Below are the code and all the weights of a small trained network. Each question names an input and a class and asks about switching units off, where a switched-off unit gives its printed mean instead of its output.

import numpy as np


def w(rows, s, z=0):
    codes = np.array(rows[::2]) - 128.0
    scale = np.full(codes.shape[1], s)
    scale[-1] = z or s
    return codes * scale


def norm(h):
    return h / np.sqrt((h * h).mean(-1, keepdims=True) + 1e-5)


def f(y):
    return np.maximum(y, 0)


def log_softmax(a):
    a = a - a.max(-1, keepdims=True)
    return a - np.log(np.exp(a).sum(-1, keepdims=True))


def net(x, mask):
    res = np.array(x, float).reshape(1, 4) / 4 @ E
    u = 0
    for l in range(2):
        y = f(norm(res) @ A[l][:, :-1].T + A[l][:, -1])
        res = res + np.where(mask[u : u + 7], y, B[l][:, -1]) @ B[l][:, :-1]
        u += 7
    return log_softmax(norm(res)[-1] @ U[:, :-1].T + U[:, -1])


A, B = {}, {}
E = w([
[25,150,159,69,14],'x0',
[95,189,205,53,254],'x1',
[129,132,129,128,125],'x2',
[115,211,3,136,146],'x3',
],0.0094)
A[0] = w([
[72,171,158,115,30,100],'L0N0',
[180,79,92,236,68,138],'L0N1',
[43,163,154,113,96,43],'L0N2',
[39,187,86,113,89,22],'L0N3',
[112,94,99,146,9,66],'L0N4',
[155,30,151,159,129,3],'L0N5',
[115,152,39,144,136,58],'L0N6',
],0.014,0.0043)
B[0] = w([
[3,96,148,161,130,199],'L0N0',
[181,124,136,7,88,245],'L0N1',
[210,76,103,80,97,171],'L0N2',
[247,231,138,81,90,182],'L0N3',
[65,163,142,238,166,216],'L0N4',
[200,175,181,134,63,178],'L0N5',
[103,95,96,215,102,182],'L0N6',
],0.019,0.011)
A[1] = w([
[56,174,58,81,144,100],'L1N0',
[149,37,2,104,95,2],'L1N1',
[34,135,123,107,124,44],'L1N2',
[116,9,148,61,98,127],'L1N3',
[81,104,183,167,193,73],'L1N4',
[97,146,11,148,222,118],'L1N5',
[181,141,182,231,234,184],'L1N6',
],0.016,0.0048)
B[1] = w([
[185,173,110,149,129,161],'L1N0',
[100,6,88,69,52,201],'L1N1',
[163,93,103,98,201,177],'L1N2',
[99,167,136,100,208,225],'L1N3',
[141,101,154,116,40,189],'L1N4',
[71,165,58,33,163,198],'L1N5',
[163,88,113,219,167,255],'L1N6',
],0.024,0.0065)
U = w([
[236,191,158,56,98,253],'0',
[179,56,150,207,202,194],'1',
[27,64,207,180,78,11],'2',
[73,133,193,67,219,94],'3',
[139,62,45,75,62,84],'4',
[140,129,5,137,217,80],'5',
[74,198,82,191,79,128],'6',
],0.018,0.0026)

Each question gives the input, the list of numbers given to net, and the class t.
The units are the neurons (one row each of A and B). Each row of codes is followed by its name. A weight is (code - 128) times the scale printed after its matrix; where a second scale follows, it is the last column's (A, B and U).
mask holds one flag per neuron, layer by layer. A switched-off neuron (its flag False) gives its mean, the last column of its row in B, instead of its output. The means were averaged over made-up inputs and are rounded, as every weight is.
A unit's drop is (log p(t) with every unit on - log p(t) with that unit switched off) / (log p(t) with every unit on - log p(t) with every unit switched off).
The circuit of an input: a set's keep is (log p(t) with only the set's units on - log p(t) with every unit switched off) / (log p(t) with every unit on - log p(t) with every unit switched off). Starting from the 12 units with the biggest drops (on a tie, the unit counted first), units are removed one at a time, each time the one whose removal leaves the highest keep (on an exact tie, the one counted first), for as long as the keep stays at least 0.8.
units of the circuit, in order: the units of the circuit, biggest drop first
k most important neurons: the k neurons with the biggest drops, biggest first
k most important neurons of layer l: the k neurons of layer l with the biggest drops, biggest first
input [4,1,-5,-6], class 3: 3 most important neurons -> [L1N3; L0N2; L1N2]
input [5,4,-8,-8], class 3: units of the circuit, in order -> [L1N3]
input [-1,7,-8,-6], class 1: units of the circuit, in order -> [L0N1; L1N6]
input [-1,4,2,1], class 5: units of the circuit, in order -> [L0N1; L0N4]
input [-1,-3,2,-6], class 0: 2 most important neurons -> [L0N5; L0N1]
input [-8,-1,2,8], class 4: units of the circuit, in order -> [L1N1; L0N4]
input [7,0,-4,4], class 6: 2 most important neurons of layer 0 -> [L0N0; L0N1]
input [1,-7,-6,7], class 6: 3 most important neurons of layer 0 -> [L0N4; L0N2; L0N3]
input [-1,-8,-6,-7], class 0: 2 most important neurons -> [L0N1; L0N5]
input [7,0,3,4], class 6: units of the circuit, in order -> [L0N0; L0N1; L0N3]
input [1,-3,-1,6], class 6: 3 most important neurons -> [L0N6; L0N4; L0N3]
input [0,5,2,-2], class 1: 3 most important neurons -> [L0N1; L1N6; L0N0]
input [1,-3,7,-4], class 2: 3 most important neurons of layer 0 -> [L0N4; L0N3; L0N0]
input [-3,8,-4,-8], class 1: units of the circuit, in order -> [L1N6]
input [-1,5,6,3], class 5: 2 most important neurons -> [L0N1; L1N5]
input [-4,4,4,0], class 1: 3 most important neurons -> [L1N6; L0N1; L1N4]
input [-5,7,5,-3], class 1: 2 most important neurons -> [L0N1; L1N6]
input [0,2,7,-3], class 1: 3 most important neurons -> [L0N1; L0N2; L0N0]
input [2,-8,-1,4], class 6: 2 most important neurons of layer 0 -> [L0N4; L0N2]
input [8,4,2,6], class 0: units of the circuit, in order -> [L0N3]
input [4,1,-1,-4], class 3: 2 most important neurons -> [L1N3; L0N2]
input [-1,8,4,-7], class 1: 2 most important neurons -> [L0N1; L1N6]
input [7,0,4,-2], class 2: 2 most important neurons -> [L0N1; L0N4]
input [6,0,-6,-4], class 2: 3 most important neurons of layer 0 -> [L0N1; L0N4; L0N0]
input [8,2,4,-3], class 3: 2 most important neurons -> [L0N0; L0N2]
input [-2,-3,8,8], class 4: 2 most important neurons -> [L1N1; L0N6]
input [-1,-7,5,-8], class 0: units of the circuit, in order -> [L0N5]
input [3,3,5,-4], class 3: 2 most important neurons -> [L1N3; L0N4]
input [8,1,6,6], class 0: 2 most important neurons of layer 1 -> [L1N6; L1N0]
input [6,1,6,-5], class 3: 3 most important neurons of layer 0 -> [L0N2; L0N6; L0N5]
